Here is a tiny trained network, its code and every weight. The questions are about switching its units off for an input and a target symbol, where a switched-off unit gives its printed mean instead of its output.

import numpy as np


def w(rows, s, z=0):
    codes = np.array(rows[::2]) - 128.0
    scale = np.full(codes.shape[1], s)
    scale[-1] = z or s
    return codes * scale


def softmax(a):
    e = np.exp(a - a.max(-1, keepdims=True))
    return e / e.sum(-1, keepdims=True)


def log_softmax(a):
    a = a - a.max(-1, keepdims=True)
    return a - np.log(np.exp(a).sum(-1, keepdims=True))


def net(x, mask):
    ids = ['αβγδεηθξπστφω'.index(c) for c in x.split()]
    T = len(ids)
    res = E[ids] + P[:T]
    u = 0
    for l in range(3):
        r = res
        for j in range(2):
            rows = slice(3 * j, 3 * j + 3)
            q, k, v = (r @ M[l][rows].T for M in (Q, K, V))
            z = softmax(np.where(np.tri(T) > 0, q @ k.T / 3**0.5, -1e9)) @ v
            o = O[l][rows]
            res = res + np.where(mask[u + j], z, o[:, -1]) @ o[:, :-1]
        u += 2
    return log_softmax(res[-1] @ U[:, :-1].T + U[:, -1])


Q, K, V, O = {}, {}, {}, {}
E = w([
[215,118,113,72,34],'α',
[94,43,229,152,21],'β',
[136,110,241,107,30],'γ',
[117,177,164,49,114],'δ',
[168,86,53,44,136],'ε',
[29,31,255,142,161],'η',
[83,167,72,17,138],'θ',
[145,161,167,30,16],'ξ',
[30,103,151,48,226],'π',
[116,71,176,80,183],'σ',
[32,123,220,101,97],'τ',
[170,31,141,111,86],'φ',
[82,28,100,87,168],'ω',
],0.0046)
P = w([
[154,119,156,115,160],'0',
[188,150,122,50,68],'1',
[75,157,107,172,86],'2',
[119,88,169,41,107],'3',
[96,206,34,203,81],'4',
[111,177,153,177,121],'5',
[113,73,171,23,92],'6',
[82,206,14,225,85],'7',
[113,184,160,181,122],'8',
[108,59,176,1,77],'9',
[73,211,3,249,81],'10',
[119,191,169,184,123],'11',
[113,92,105,10,117],'12',
],0.0089)
Q[0] = w([
[157,242,147,219,153],'0.h1',
[143,47,202,31,201],'0.h1',
[142,113,120,93,100],'0.h1',
[68,158,155,81,201],'0.h2',
[84,10,252,138,68],'0.h2',
[197,150,137,229,152],'0.h2',
],0.028)
K[0] = w([
[148,173,144,175,165],'0.h1',
[111,94,171,45,134],'0.h1',
[116,138,126,120,97],'0.h1',
[76,156,78,123,95],'0.h2',
[163,70,134,4,108],'0.h2',
[203,148,123,154,150],'0.h2',
],0.045)
V[0] = w([
[117,138,157,143,97],'0.h1',
[1,60,38,112,2],'0.h1',
[75,99,77,111,71],'0.h1',
[106,137,137,141,140],'0.h2',
[98,88,113,140,136],'0.h2',
[160,107,142,89,130],'0.h2',
],0.0079)
O[0] = w([
[110,150,165,134,128,136],'0.h1',
[230,203,227,161,253,253],'0.h1',
[181,160,174,144,182,190],'0.h1',
[124,125,167,130,84,115],'0.h2',
[153,156,129,121,106,126],'0.h2',
[131,116,43,98,195,148],'0.h2',
],0.006,0.0059)
Q[1] = w([
[157,138,131,151,175],'1.h1',
[103,178,114,121,136],'1.h1',
[118,144,110,110,123],'1.h1',
[94,218,28,224,99],'1.h2',
[190,18,165,251,160],'1.h2',
[4,125,178,147,135],'1.h2',
],0.026)
K[1] = w([
[152,101,153,92,138],'1.h1',
[150,132,164,104,147],'1.h1',
[119,134,132,128,152],'1.h1',
[81,170,15,253,89],'1.h2',
[234,143,205,204,217],'1.h2',
[3,171,166,127,122],'1.h2',
],0.026)
V[1] = w([
[172,218,164,118,226],'1.h1',
[180,126,190,159,197],'1.h1',
[166,154,168,122,125],'1.h1',
[171,1,91,198,85],'1.h2',
[173,14,119,221,94],'1.h2',
[94,201,147,84,154],'1.h2',
],0.008)
O[1] = w([
[229,34,183,242,104,211],'1.h1',
[198,47,124,192,119,181],'1.h1',
[189,85,148,159,125,180],'1.h1',
[143,254,206,82,198,3],'1.h2',
[93,252,180,74,182,33],'1.h2',
[137,70,92,158,93,192],'1.h2',
],0.007,0.0042)
Q[2] = w([
[113,13,216,1,123],'2.h1',
[89,193,166,215,71],'2.h1',
[178,103,206,97,141],'2.h1',
[193,127,83,53,200],'2.h2',
[152,104,146,43,109],'2.h2',
[223,98,112,27,141],'2.h2',
],0.021)
K[2] = w([
[7,222,73,123,55],'2.h1',
[160,64,215,173,135],'2.h1',
[129,199,118,170,144],'2.h1',
[122,128,114,10,81],'2.h2',
[95,105,166,75,133],'2.h2',
[56,129,127,7,84],'2.h2',
],0.022)
V[2] = w([
[56,76,210,177,116],'2.h1',
[131,163,231,90,207],'2.h1',
[93,85,57,161,254],'2.h1',
[51,192,91,174,101],'2.h2',
[106,165,98,86,114],'2.h2',
[108,185,77,184,157],'2.h2',
],0.032)
O[2] = w([
[107,171,125,209,30,95],'2.h1',
[79,219,25,113,118,185],'2.h1',
[250,125,65,221,200,100],'2.h1',
[69,22,77,197,135,134],'2.h2',
[120,98,177,183,101,57],'2.h2',
[35,80,114,139,177,253],'2.h2',
],0.022,0.0046)
U = w([
[61,45,107,4,166,33],'α',
[147,194,91,68,67,108],'β',
[36,93,121,115,59,88],'γ',
[90,52,146,162,120,161],'δ',
[157,96,69,91,238,105],'ε',
[117,204,79,228,103,75],'η',
[166,192,224,173,180,252],'θ',
[122,122,220,53,117,149],'ξ',
[175,140,117,253,119,87],'π',
[49,119,103,232,182,146],'σ',
[156,172,159,187,40,253],'τ',
[92,148,23,88,154,72],'φ',
[192,220,68,171,154,150],'ω',
],0.0041,0.0058)

Each question gives the input, a string of symbols that net reads in full, and the target symbol t.
The units are the heads (3 rows each of Q, K, V and O). Each row of codes is followed by its name. A weight is (code - 128) times the scale printed after its matrix; where a second scale follows, it is the last column's (O and U).
mask holds one flag per head, layer by layer. A switched-off head (its flag False) gives its mean, the last column of its rows in O, instead of its output. The means were averaged over made-up inputs and are rounded, as every weight is.
A unit's drop is (log p(t) with every unit on - log p(t) with that unit switched off) / (log p(t) with every unit on - log p(t) with every unit switched off).
The circuit of an input: a set's keep is (log p(t) with only the set's units on - log p(t) with every unit switched off) / (log p(t) with every unit on - log p(t) with every unit switched off). Starting from all 6 units, units are removed one at a time, each time the one whose removal leaves the highest keep (on an exact tie, the one counted first), for as long as the keep stays at least 0.8.
circuit, biggest first: the units of the circuit, biggest drop first
unit that matters most: the unit with the biggest drop
heads that matter: for each layer, one digit per head in row order, 1 if its drop is at least 0.15 and else 0, layers parted by /
input ξ ε ξ β δ τ σ ω ε ε η, target ε: heads that matter : 11 / 00 / 11
input γ α ε, target θ: circuit, biggest first : 0.h1, 2.h2, 1.h1, 2.h1
input ε ε θ γ σ ε φ φ ε α ω, target α: unit that matters most : 0.h1
input ε ε γ α δ ω γ, target ε: circuit, biggest first : 0.h1, 1.h1, 2.h1, 1.h2
input γ ξ γ γ ε α γ τ, target γ: heads that matter : 10 / 00 / 10
input α ε ω θ ξ ε γ α φ ε, target α: circuit, biggest first : 0.h1, 1.h1, 1.h2, 2.h1
input β ε η σ ε π ε α, target ε: circuit, biggest first : 0.h1, 2.h1, 0.h2, 2.h2
input φ σ σ, target α: circuit, biggest first : 0.h1, 1.h2, 2.h1, 1.h1
input φ δ α γ α ε ξ δ α θ φ ε ε, target φ: heads that matter : 10 / 11 / 10
input ξ δ γ, target τ: heads that matter : 10 / 00 / 10
input φ ε π, target δ: heads that matter : 11 / 10 / 11
input ε ξ π τ ε, target τ: heads that matter : 10 / 01 / 10
input ε ε ξ ε ε δ φ ε α, target ξ: circuit, biggest first : 0.h1, 2.h1, 2.h2, 1.h2
input ε γ γ η τ, target η: circuit, biggest first : 2.h1
input θ ε ε τ γ φ γ, target θ: circuit, biggest first : 0.h1, 1.h1, 2.h1, 2.h2
input ε ε ξ, target β: circuit, biggest first : 0.h1, 2.h1, 1.h2, 2.h2
input θ ε π σ, target θ: heads that matter : 00 / 00 / 11
input α ε π η, target α: circuit, biggest first : 0.h1, 1.h1, 1.h2, 2.h1
input φ ε γ α η, target α: circuit, biggest first : 0.h1, 2.h1, 2.h2
input α φ γ δ α γ δ α η φ ξ, target φ: unit that matters most : 0.h1
input φ π δ γ ξ, target γ: heads that matter : 10 / 00 / 10
